Below is a small trained network, with its code and all its weights. Each question gives an input and a class and asks what happens when units are switched off, that is, made to give their printed mean instead of their output.

import numpy as np


def w(rows, s, z=0):
    codes = np.array(rows[::2]) - 128.0
    scale = np.full(codes.shape[1], s)
    scale[-1] = z or s
    return codes * scale


def norm(h):
    return h / np.sqrt((h * h).mean(-1, keepdims=True) + 1e-5)


def f(y):
    return np.maximum(y, 0)


def log_softmax(a):
    a = a - a.max(-1, keepdims=True)
    return a - np.log(np.exp(a).sum(-1, keepdims=True))


def net(x, mask):
    res = np.array(x, float).reshape(1, 5) / 4 @ E
    u = 0
    for l in range(2):
        y = f(norm(res) @ A[l][:, :-1].T + A[l][:, -1])
        res = res + np.where(mask[u : u + 9], y, B[l][:, -1]) @ B[l][:, :-1]
        u += 9
    return log_softmax(norm(res)[-1] @ U[:, :-1].T + U[:, -1])


A, B = {}, {}
E = w([
[197,229,147,152,121,119,142],'x0',
[146,144,131,70,142,131,5],'x1',
[127,128,129,128,127,128,127],'x2',
[167,110,193,74,22,65,173],'x3',
[130,127,127,126,130,131,129],'x4',
],0.017)
A[0] = w([
[137,125,101,159,178,131,204,93],'0.n1',
[174,113,158,17,40,101,116,1],'0.n2',
[166,142,136,43,120,142,12,165],'0.n3',
[194,179,158,67,57,106,168,64],'0.n4',
[192,140,117,98,160,160,160,44],'0.n5',
[164,187,132,76,118,121,26,41],'0.n6',
[161,94,171,28,18,103,197,89],'0.n7',
[187,253,124,140,127,127,148,151],'0.n8',
[103,63,109,140,111,104,130,129],'0.n9',
],0.021,0.0083)
B[0] = w([
[99,92,183,142,105,153,154,179],'0.n1',
[28,114,252,199,64,180,131,205],'0.n2',
[37,154,118,131,131,31,69,216],'0.n3',
[171,41,129,199,153,28,131,219],'0.n4',
[114,90,92,128,135,164,130,138],'0.n5',
[233,84,187,67,208,190,146,188],'0.n6',
[176,183,51,20,144,172,148,250],'0.n7',
[155,233,169,148,72,138,102,226],'0.n8',
[151,87,163,100,130,159,95,169],'0.n9',
],0.037,0.021)
A[1] = w([
[172,216,68,189,75,119,187,9],'1.n1',
[81,168,194,117,193,161,98,162],'1.n2',
[116,217,98,106,216,119,61,37],'1.n3',
[220,201,117,176,166,147,38,59],'1.n4',
[2,85,122,116,126,149,136,113],'1.n5',
[123,22,7,165,224,14,104,10],'1.n6',
[112,141,189,169,145,98,97,201],'1.n7',
[61,237,112,202,106,166,180,3],'1.n8',
[161,92,98,228,118,244,84,102],'1.n9',
],0.029,0.0047)
B[1] = w([
[121,72,74,223,152,81,165,200],'1.n1',
[148,87,64,197,84,59,195,250],'1.n2',
[189,103,100,81,96,193,158,198],'1.n3',
[61,68,106,52,141,121,134,224],'1.n4',
[89,98,53,114,172,85,85,211],'1.n5',
[112,190,151,253,222,193,130,162],'1.n6',
[135,212,143,115,124,234,113,242],'1.n7',
[187,157,218,106,164,123,70,175],'1.n8',
[52,160,179,97,74,104,109,174],'1.n9',
],0.038,0.021)
U = w([
[6,90,92,109,111,75,96,194],'0',
[204,123,83,14,131,199,163,162],'1',
[139,194,245,162,99,104,111,165],'2',
[201,93,98,215,116,39,241,3],'3',
[117,162,53,218,230,192,116,26],'4',
],0.018,0.0048)

Each question gives the input, the list of numbers given to net, and the class t.
The units are the neurons (one row each of A and B). Each row of codes is followed by its name. A weight is (code - 128) times the scale printed after its matrix; where a second scale follows, it is the last column's (A, B and U).
mask holds one flag per neuron, layer by layer. A switched-off neuron (its flag False) gives its mean, the last column of its row in B, instead of its output. The means were averaged over made-up inputs and are rounded, as every weight is.
A unit's drop is (log p(t) with every unit on - log p(t) with that unit switched off) / (log p(t) with every unit on - log p(t) with every unit switched off).
The circuit of an input: a set's keep is (log p(t) with only the set's units on - log p(t) with every unit switched off) / (log p(t) with every unit on - log p(t) with every unit switched off). Starting from the 12 units with the biggest drops (on a tie, the unit counted first), units are removed one at a time, each time the one whose removal leaves the highest keep (on an exact tie, the one counted first), for as long as the keep stays at least 0.8.
circuit, biggest first: the units of the circuit, biggest drop first
unit that matters most: the unit with the biggest drop
top k neurons: the k neurons with the biggest drops, biggest first
top k neurons in layer l: the k neurons of layer l with the biggest drops, biggest first
input [0,-4,-6,-3,0], class 0: unit that matters most : 0.n8
input [-6,-1,-3,-8,6], class 0: circuit, biggest first : 0.n3, 1.n9
input [-7,7,1,-6,-6], class 4: top 3 neurons in layer 0 : 0.n8, 0.n7, 0.n2
input [4,-2,1,-6,6], class 2: top 2 neurons : 0.n7, 1.n8
input [-1,-3,7,-8,-1], class 0: top 4 neurons : 0.n8, 0.n4, 0.n7, 0.n3
input [-4,-3,1,-6,-7], class 0: top 4 neurons : 0.n4, 0.n8, 0.n3, 0.n7
input [2,7,-6,-3,0], class 1: top 3 neurons : 0.n4, 0.n6, 1.n3
input [5,-1,5,-1,-5], class 2: top 2 neurons in layer 0 : 0.n7, 0.n8
input [-8,1,-1,-1,7], class 4: circuit, biggest first : 0.n2, 1.n6
input [0,-7,-8,-7,-4], class 0: top 4 neurons in layer 0 : 0.n8, 0.n4, 0.n1, 0.n7
input [3,1,-4,-8,-8], class 1: top 2 neurons in layer 0 : 0.n2, 0.n4
input [-2,-4,3,-5,1], class 0: top 3 neurons : 0.n8, 0.n4, 0.n7
input [-2,8,-1,-3,-4], class 4: top 2 neurons : 0.n8, 0.n3
input [1,4,3,7,1], class 2: top 4 neurons : 0.n2, 0.n6, 1.n4, 0.n4
input [-1,-3,5,-7,5], class 0: unit that matters most : 0.n8
input [1,8,-1,3,-5], class 2: top 3 neurons in layer 1 : 1.n4, 1.n7, 1.n1
input [-8,2,-6,-3,5], class 4: top 4 neurons : 0.n8, 0.n2, 0.n7, 1.n6
input [-4,-1,-7,-8,-7], class 0: top 2 neurons : 0.n7, 0.n4
input [-3,4,-5,-2,-2], class 4: top 2 neurons : 0.n8, 1.n6
input [3,-8,4,0,-4], class 2: top 4 neurons : 0.n1, 0.n7, 1.n8, 1.n2
input [-8,-1,-5,4,-7], class 1: circuit, biggest first : 0.n7
input [1,7,1,-3,7], class 1: top 2 neurons in layer 1 : 1.n3, 1.n1
input [-4,-8,-8,-5,-4], class 0: top 2 neurons : 0.n8, 0.n4
